Each row comes from the steps of one path. Every step used is in the known rows, and no mark comes twice. Write the path behind each row, first mark first.
Each row is shifted at random along 4 fixed directions that mean nothing.
Known rows
fopin-goba-rubat-fezen-pomum: [  77   21   79  212 -155 -301   64   -9  112 -137 -135  153  135 -163
  -15   34 -273  -94  248  401   64 -119   97   -2   93  -78   61  -34
  -41 -103 -177  -38 -209  -81   70 -192 -249  -84  201  267  -20  -97
  148   68 -233  112 -365  116   41    8   88]
fopin-migol-rubat-fezen-pomum-movav-tenu-kupi: [-163 -212  488  318 -139 -504   -8  109  248 -104   47   -5  -84   30
 -184  348 -289 -101 -102   44 -210 -191 -183 -394  255 -202   67  126
  113  -80 -335 -116 -333 -323   60 -238  -80  -55   70  103   36  153
   57   -5 -335  120  -10   -2  106 -162   43]
pomum-movav-migol-rubat-fezen: [  67 -184  357  214  -52 -303  102  -43  240  -73   -4  161  203 -192
   60  100 -265  -39   -1  282 -139 -121   20 -112  142  -46  289  -59
  141  -49 -295 -116 -202 -326   31 -164 -149  -44  243 -173   29  136
   92  188 -169  101 -258  195   74 -264   68]
migol-pomum-movav-fezen-goba-rubat: [ 103  -29  241  147 -122 -193  249  -97  341  -79    4  153  310 -207
   45  -20 -269   32  147  408 -101 -182 -104 -206  -58 -184  249 -129
  -84  -17 -270 -150 -100 -396   50 -137  -75   11  145 -101  134  -83
   61  118 -211  283 -311  197   59 -135  -52]
migol-pomum-fezen-fopin-movav-tenu: [ -78   10   64   81 -227 -249  197  135  218 -456  -22  123   68 -109
   -8   92 -278  101 -240  285  -85 -159  -85  -66   30 -247  310  204
    1  235 -317 -169  -80 -191  151 -268 -155 -118  234  134  237 -159
   35 -262 -296  263 -418  288  -39 -255 -207]
pomum-fezen-movav-tenu-kupi: [-248 -182  297  163 -105 -377  159  195  154 -118  289   45 -218    7
 -140  274 -201  -29 -100   39 -121  -28 -332 -263  230 -288  254  195
  -14 -100 -300 -321   20 -302  -82 -120   58  -23  141  -21   73    6
  -85  -23 -137  247  -72  110   -2 -227 -155]
tenu-movav-fezen-fopin-migol-rubat: [  75 -136  227   65 -120 -233  107  -55  314  -46   62   54  297 -231
   89   10 -301  -15   76  -14 -238  -46   10 -173    0 -102  283   44
  219   -1 -268   52 -111 -304   77 -221  -22  -96  122    1   74  -35
   87 -108 -238  201 -355  175  172 -257   39]
migol-pomum-movav-tenu-goba-rubat-fezen-fopin: [  73 -222   89  166  -90 -208   63   32    7 -375 -131   -2  304  -61
   -7  245 -377  127 -143  311  -38 -120   25   -8    3    9   71   37
  -88  214 -389   62 -454 -312  310 -135 -280  -38  120  -25  193  -46
   42 -132 -471   18 -320  250   -7 -116   50]
tenu-fopin-movav-fezen-goba-rubat-migol: [ 180  -43   -4   49  -70 -181   97 -182  166 -151  -69  -80  530 -113
   39    8 -467  -93  110  356  -39  -81  146   38  -71   14  113  -53
 -113  213 -319  165 -507 -245  345   -6 -369 -275    9  -31  292  -12
   28  160 -312   24 -475  176  213    6  181]
migol-pomum-movav-fezen-goba: [ 189 -122  124  151  -61 -176  156 -154  303  -43   82  -27  414 -182
   54  -24 -338   99  212  387  -51 -111  -98 -208 -169 -230  169 -145
  146   45 -171    1 -322 -567  146   31 -166    0  -48 -208  132   25
  141  261 -172  198 -356  218  124  -59  104]
tenu-movav-fezen-fopin-goba: [ 103  -97  -82  -48 -215 -172  170  -30  151 -263  203  -25  242 -226
  146  -33 -244   -2  175  213 -298  -40   10   21  -41 -134  299   56
  112  -73 -283   10   77 -195   51 -251 -167 -202  219    2   29 -193
   55 -135 -212  299 -477  157   64 -251  -17]
pomum-fezen-movav-migol-rubat-goba: [  68 -317  343  344   72 -330   90 -115  336  -34   92  -38  175   -2
   16  147 -457  -77  102  232  -21  -66  -52 -279  -44  -96  156  -85
  136   49 -311   23 -452 -441   88   44 -170 -200  -53 -305  162  222
  145  444 -119 -140 -203  249  223 -214  154]
kupi-goba-rubat-migol-pomum-fezen-fopin-movav: [  -3 -101  491  377  -63 -211   99   52  486  -63 -271  129  230 -197
   99   -7 -187  115 -218  200  -35 -209  -22 -200   74 -133  215   54
  -57   59 -240 -317 -131 -218 -128 -363  173  -36  185  135  176  -72
  -27 -208 -114  259 -315  252   22 -346 -194]
migol-rubat-fezen-pomum-movav-tenu: [ -30 -119  466  309 -229 -371   16   60  268   66   36  215   86 -115
  -41  143  -29   26   -8  156  -87 -115 -224 -283  192 -148  235   47
  210 -263 -270 -214 -106 -357 -137 -276   49  123  183    9  -61  201
   42    5 -175  376  -85   80   10 -284   -1]
tenu-kupi-goba-rubat-migol: [  46 -255  403  233  -68 -193  -28  -74  140  241  -14   56  210 -234
  165   47  -88   92  110  165 -157   -9   53  -66  208  -68  149 -113
  116 -282  -23 -184 -192 -353 -172 -251  164   17  172   19  -34  -72
  -16  -35   12  185 -155  250  160 -193  138]
migol-pomum-fezen-fopin-movav: [  59  -93  137  192  -85 -186   73   25  324  -77  -42   25  294 -156
   62   -5 -322   52   24  232   14  -80  -60 -117  -54 -238  204  -29
  147  151 -159 -123 -274 -364  109  -39 -164  -50   -3  -13  112  -32
  111   10 -115  180 -386  294  104 -162 -104]
migol-pomum-rubat-fezen-tenu-fopin-goba: [ -75 -150  463  360   18 -409   12   33  267   51 -186   11  159  -46
  -57  221 -274  -85  -27   14   10  -81 -161 -314  276 -122   88  129
  -65  -89 -204 -103 -167 -287   15  -87  136  133   95  146   38   29
  -16 -140 -292  273 -121   28   51 -110  -83]
kupi-goba-rubat-fezen-fopin: [ 163 -251   10  234  -65 -102  -28  -39  -30 -123  -99   72  193 -266
  144   73 -177  100   46  307  -11    9  109  121   93  105  140  -42
  116 -187 -158  -70   23 -123    2 -262 -113  -21  269   24  -58 -145
    4 -189 -191  127 -350  238    5 -236   65]
fopin-rubat-fezen-tenu-pomum: [ 168 -217  255  267  -28 -406  -74    6    4  -38 -161  130  128 -114
   21  114 -149   65  333  167   34  -11  -71  -91  204  -54  201   76
   56 -135 -195  -15 -306 -312  -57  -96   25  212   42  138  -88    7
   97    6  -90  236 -264  194   97  -10   75]
fezen-pomum-migol-rubat: [ 141  -21  317  171 -209 -228   49 -223  252   -3 -108  129  161 -178
   65  -49 -297  -98  138  263 -140  -94   49  -59  -36  -80  155  -95
  342 -161  -70  108 -302 -399  155 -128 -106  -43   98   71  -15  -17
  151  136 -296  112 -323  284   89  -13  176]
fopin-movav-tenu-fezen: [-163  -22  319  264 -229 -277  181  112  299  -25   85  217   83 -171
  -65  176   55  212   49   19    6  -36 -313 -237  246 -368  234  187
   44   57  -12 -318 -110 -373  -99 -124   76  142   77  114  136   46
 -125 -185  103  422  -83  101   47 -185 -171]
rubat-migol-pomum-fezen-fopin-goba-kupi: [ -51 -169  245  406  -20 -229   44 -120  322   68  -45 -258   -6  -97
  157   73 -354 -234  165  388 -195 -127   78 -273  108 -250   42 -193
   43 -111 -274 -288 -228 -265  139  -23 -178 -189  105 -182   -3   39
  -37   71  -54    9 -191   96  192 -244 -120]
migol-rubat-fezen-movav-tenu-kupi: [ -96 -424  144  166 -199 -384   56   17  -50  -72  298    0 -155   23
  -29  377 -235  -62   36  186 -402   48 -187 -218  270 -107  271  -74
  211 -283 -445  -75 -147 -288  118 -196 -224 -115  221 -287  -46  126
    6   98 -285  126 -108   76  192 -317   94]
fopin-movav-migol-rubat-goba-kupi: [ -15   23  384  214  -87 -304  104  -99  429 -141 -111  111  234 -143
   20   56 -429   -2  -44  224  -22 -213  105  -65   -1 -218  201  103
  -94  185 -109   33 -415 -232   41 -192 -114 -222   91   77  269  -47
  143   56 -223   11 -315  320  191  -54  142]
tenu-movav-pomum-fezen-fopin-migol: [ -27 -133  309  223   50 -261   45  129  475  106   83  -68  350 -153
   30  -33 -323  -76  123  -44   63  -21  -82 -343  -50 -299  131   73
  148   71 -188 -161 -301 -445 -128    1  101   33  -86   34   48   83
   58   96  -12  208 -267  114   89 -193    7]
rubat-migol-pomum-movav: [ -23  -18  350  165 -182 -259   76  -25  290 -226   13  152    2 -133
   82   52  -95   40  -19  392 -285 -267  -26 -145   80 -127  254  -33
  -15  -59 -194 -303  -59 -204  -27 -390   -2  -73  384  -25  131   -4
   33  -58 -192  317 -263  173  -52 -275  -88]
movav-pomum-migol-rubat-goba: [ 221 -203  348  222 -151 -204   51 -254  302   86  -12  101  436 -227
  213 -148 -233  -17  253  353 -226  -94  133  -46 -115  -48  247 -165
  355 -133 -113  175 -398 -479    5 -171  -89  -89   44 -153   59   20
  256  271 -133   96 -307  490  218 -193  294]
goba-rubat-migol-pomum-fezen-movav-tenu: [ -75    0  468  210 -114 -318  195   51  374  -34 -103  224   81  -81
    6   55 -185   67  -97  317    7 -106 -132 -277  121 -190  293   23
 -140   61 -403 -353 -296 -345  -93 -211  112   46  268  -45  197   95
  -41   57 -116  252 -274  235  -10 -247 -113]
goba-rubat-fezen-movav-tenu-kupi: [  34  -90  165 -103 -266 -275  118   96  -39 -123   64  316  158 -184
   17   34 -138  162  -14  288 -152   26  -87  136  199  -26  409  120
  -62 -123 -334  -82  -99 -214 -103 -352  -23   23  337   68   26 -155
   34 -164 -304  360 -413  310  -27 -184   27]
kupi-goba-rubat-migol-pomum-fezen-tenu-fopin-movav: [ -67  -68  371  243 -138 -301  231   46  138 -420 -288  145  136  -68
  -18   95 -295   23 -292  255 -180 -203   29  -88  198  -73  247  214
 -212  146 -415 -137  -95 -110   90 -391   68 -156  292  299  309 -248
  -62 -365 -384  222 -343  235  -61 -266 -223]
tenu-kupi-goba-rubat-migol-pomum-movav-fezen-fopin: [ 146 -184  141   43  -80 -203   68  -77  134 -421 -120  -58  345  -92
   67   25 -546   42 -183  384 -242 -207  222   33 -129   58  143   -9
  -66  174 -448   99 -267 -231  288 -343 -183 -288  256   20  293 -218
   41 -164 -564   45 -515  255   -1 -196   41]
tenu-kupi-goba-rubat-fezen-movav-migol: [   5 -322  113  164   41 -307   84   26   99 -304    0  -34   99  -22
  -64  241 -552   14  -97  265  -21  -11   46  -90   41  -75   83   45
  -75   73 -347   17 -399 -274  107 -134 -176 -165  166  -66  145  -41
   -1  144 -360 -103 -380  105   27  -77  215]
movav-tenu-pomum-fezen: [-174 -121   18   43 -208 -314  274  228 -138 -501  207  157 -272  -72
    3  200 -152  -61  -64  313 -260  -98    7  -75  235 -181  331  147
  -39  -93 -362 -352  253 -108   85 -343  -94  -56  492  162   99 -239
  -58 -227 -173  216 -208  227 -100 -322 -213]
kupi-goba-rubat-migol: [  74  -35  342  333  132 -209  -35  -81  239   65 -248   14  237 -182
    2  136 -304   94   -8  144  293  -66  131  -58   63  -30  -50  -16
  -46   77   34  -97 -466 -278   -4  -42   36   10   90  172  169   27
   17  109  -71  -45 -237  234   81   98  241]
kupi-goba-rubat-migol-pomum: [ -57 -292  266  465   -5 -227   30 -116  250    7  -47  -92  -25  -73
  110  270 -216  -23  101  345 -124  -87   60 -363  114 -187  -24 -260
   63 -141 -158 -300 -316 -325   45 -158  -61  -49  230 -172   73   94
  -55  148    1  -23  -71   83  165 -211  123]
fopin-rubat-fezen-pomum-movav-tenu: [   8 -177  229  369 -158 -446  -70   78  229 -197   51   46  -55  -62
  -97  288 -115    0  112  278  -11 -174 -207 -238  151 -142  116  141
   42  -90 -326 -218 -269 -261  -64 -192 -202   10   79   23   -4  158
   60   97 -106  189 -117   94   60 -145   28]
fezen-goba-rubat-migol-pomum-movav: [   7   45  571  322   15 -274   63  -91  489   64 -193   73  154  -76
  -18  108 -228   -2    7  263   13 -278 -110 -313   58 -117   72 -109
 -216  -17 -121 -272 -357 -327  -39 -149  130   56  117    3  140  127
   -9  134 -215  251 -171   47   36  -41   -6]
migol-pomum-movav-rubat-fezen-fopin: [  31 -119  428  272    5 -298  -52  125  443   24 -140   99  343 -143
  -13   93 -261   34 -112   79  105 -151  -84 -248  -55  -66  185    1
   49  -49 -301 -146 -242 -297 -102 -170   56  125   80  -58   17  285
   90   36 -278  299 -271  112   18 -176   18]
fezen-tenu-movav-pomum-rubat-goba-kupi: [  86   -7  438  136  -63 -362   40  -27  278  -19   33   90  292  -90
   40  -23 -342    2  159  143  -24  -85 -104 -106  -41 -199  207  177
 -164 -100 -237   54 -190 -354 -234 -160  227    9   98  109  149 -162
   85  -41 -264  344 -292  276   29  -50  104]
rubat-migol-pomum-fezen: [-223 -110  351  438   98 -407  123   70  281 -168  -28   -7 -215   46
  -98  238 -296 -182   -8  261   -1 -214   50 -367  124 -222   27  -22
  -47   67 -235 -377 -186 -152  164  -75  -47  -70  237    7  190  158
    8  153 -101  -18  -81   29   51 -201 -127]
kupi-goba-rubat-migol-pomum-fezen: [  83 -156  496  409  128 -220   98  -38  331  243 -280   89  381 -239
   98  -22 -258  127   24  242  200  -59  156 -200   63 -128   85 -132
   79   48  -89 -247 -461 -477  -68  -51  142  116   64   56  134   36
   90  156   72   15 -238  379  143 -129   69]

Write each row's path
[  82   28  412  196 -128 -235  220 -102  243 -180 -207  233  212 -131
    2    5 -211   89   73  394 -165 -275   25 -114   80    7  183  -77
 -216   59 -190 -158 -205 -243  170 -273   20  -17  234  111  230  -77
  -17 -105 -354  301 -320   98  -13 -152 -163]
tenu-fezen-goba-rubat-migol-pomum-movav
[-232  -24  424  183 -152 -351  195  148  400 -192  -50   58   56  -24
  -57  109 -202   -7 -294  117 -141 -176 -117 -321  190 -201  271  255
 -139  100 -355 -302 -169 -216  -16 -343  146  -88  242  161  255   36
  -77 -206 -294  326 -260   90  -45 -321 -194]
rubat-migol-pomum-fezen-movav-tenu-fopin-goba
[ -23 -108  527  191 -148 -354  152 -146  254  -36   22  114   88  -70
  102   49 -220  -21  132  135 -294  -83  -61 -198  130 -221  305   91
  -10 -205 -250  -12 -151 -358 -170 -250  238  -46  194  -68   37  -21
   12  -89 -206  281 -188  147  102 -246   51]
fezen-tenu-movav-migol-rubat-goba-kupi
[ -88  -21  357   44 -230 -291  132  117  325  -43  -80  158  224 -212
   33   57 -269   71 -267  178 -150  -83  -95 -117  211 -149  365  247
 -191  -53 -339 -206  -57 -242 -105 -396  107   25  328  155  142 -196
  -43 -366 -407  418 -369  269  -21 -243 -121]
migol-pomum-rubat-fezen-movav-tenu-fopin-goba-kupi
[ -10 -112  381  127 -264 -213  134  -35  280 -120  -76  237  230 -122
   91   58 -101  244  -65  265 -161 -104 -146 -194   52 -159  263   49
  -89   25 -270  -82 -388 -382  -15 -351  145   47  203   -4  223   -9
  -16 -113 -278  303 -315  232   18 -217   70]
fezen-movav-tenu-goba-rubat-migol-pomum
[  12  -78  377  393 -115 -333  107 -227  183 -177 -159    6    3    6
  -87   92 -452 -176  186  289 -144 -195  182 -107  -36  -58  -54   -6
   73   -9 -123  132 -372 -267  348  -80 -188 -185   31  134  178  -41
   69    5 -406  -97 -160  185  119   -4   41]
tenu-fezen-pomum-migol-rubat-goba-kupi
[ 177  -87  457   96 -166 -238  114 -125   90   33 -169  276  402 -294
  140 -205  -89  214   92  207 -112  -18  -25   62  140  -55  341  138
   55 -175 -206   62  -34 -354 -186 -332  342   74  194  181   75 -227
    1 -250 -175  412 -394  306    0 -188   41]
movav-fezen-tenu-kupi-goba-rubat-migol
[-117 -100  621  349 -116 -415  175    5  445 -119 -202  146  157  -38
  -60   87 -222  116 -111  100 -131 -192 -209 -375  134 -344  199  178
 -145   49 -328 -140 -215 -330 -126 -324  321   25  121  162  244  -55
  -71 -184 -219  365 -217   56   34 -195  -97]
fopin-movav-fezen-tenu-kupi-goba-rubat-migol-pomum
[ 225 -164  540  210   -2 -242   74    0  217   -4 -284  175  494 -214
  115  -55 -212  238    5  200   98   -5 -108 -123  117 -111  241   71
  -21  -59 -244  -95 -365 -613 -301 -160  291  284  110   52  -17  -29
  -52  -35  -87  332 -353  249 -130 -103   93]
kupi-goba-rubat-fezen-tenu-pomum-movav-migol
[  46 -189  594  205  -16 -298  124   -7  425  172  -34  134  323 -112
  109 -111 -382  -12   68  149  -59  -64   16 -259   -6 -185  325   -4
    6  -77 -265 -122 -335 -508 -175 -158  208   19   51  -74   99   33
   74  136 -121  153 -281  333  122 -245   29]
tenu-pomum-fezen-movav-migol-rubat-goba-kupi
[ 158 -384  155  198 -198 -304  132  -63  105 -295   14   51  204 -143
  126  110 -246  202   64  421 -287 -113  -35 -103   30  -73  312   47
   96  131 -466   44 -516 -415  204 -229 -219 -157   21 -128  243  -56
  171   94 -206   15 -395  466  232 -279   71]
fopin-rubat-migol-pomum-fezen-movav-tenu-goba
[ 125 -238  290  318  -51 -208  117  -67  356  -86  -91   61  254 -192
   58   10 -315   30   25  354  -30  -29  -71 -153  -63 -112  166  -31
   81  -81 -332  -76 -318 -413 -147 -164  -41    9  129 -138   59    8
   10  234 -165  118 -370  271  -34 -155  193]
kupi-goba-rubat-fezen-movav-pomum-migol
[   8   41  625  151  -29 -350   94   71  304   91 -334  269  501 -154
    3 -152 -232   17 -136   10  137  -87   53 -159   69  -48  317  183
    3   23 -298  -10 -285 -329  -59 -173  368  153   82  258  170  138
   79 -138 -312  377 -356  240   14 -144  -42]
movav-rubat-migol-pomum-fezen-tenu-fopin
[  58 -298  102  222  -92 -273   26 -118  134 -450  123 -280   -8   17
   70  243 -575 -252   86  341 -471 -245  119 -199  -50  -39   77  -73
  -54   23 -523   46 -152 -179  325 -242 -432 -418  169 -180  184 -123
   19  -57 -413 -138 -196  189  169 -248    7]
tenu-pomum-movav-fezen-fopin-migol-rubat-goba-kupi
[ -74 -227  368  326 -118 -315   46  -92  440 -119   33  -92  278   17
    0  152 -372 -225  -33  112 -281 -190   33 -256  -36 -125  118   16
  113   61 -245   74 -433 -311  134 -173 -189 -256   -7  -70  228  107
   88  153 -288   38 -135  228  214 -210  154]
tenu-fopin-movav-pomum-migol-rubat-goba
[  17 -205  263  212 -119 -231  192   26  350 -258 -135  257  185 -182
   79   18 -270  191 -121  393  -62  -89   -7 -215    5 -168  286   30
  -31   -1 -316 -185 -177 -303 -121 -400   91   32  353  -52  131  -53
   11  -33 -253  219 -456  162  -83 -318   52]
kupi-goba-rubat-fezen-movav-migol-pomum
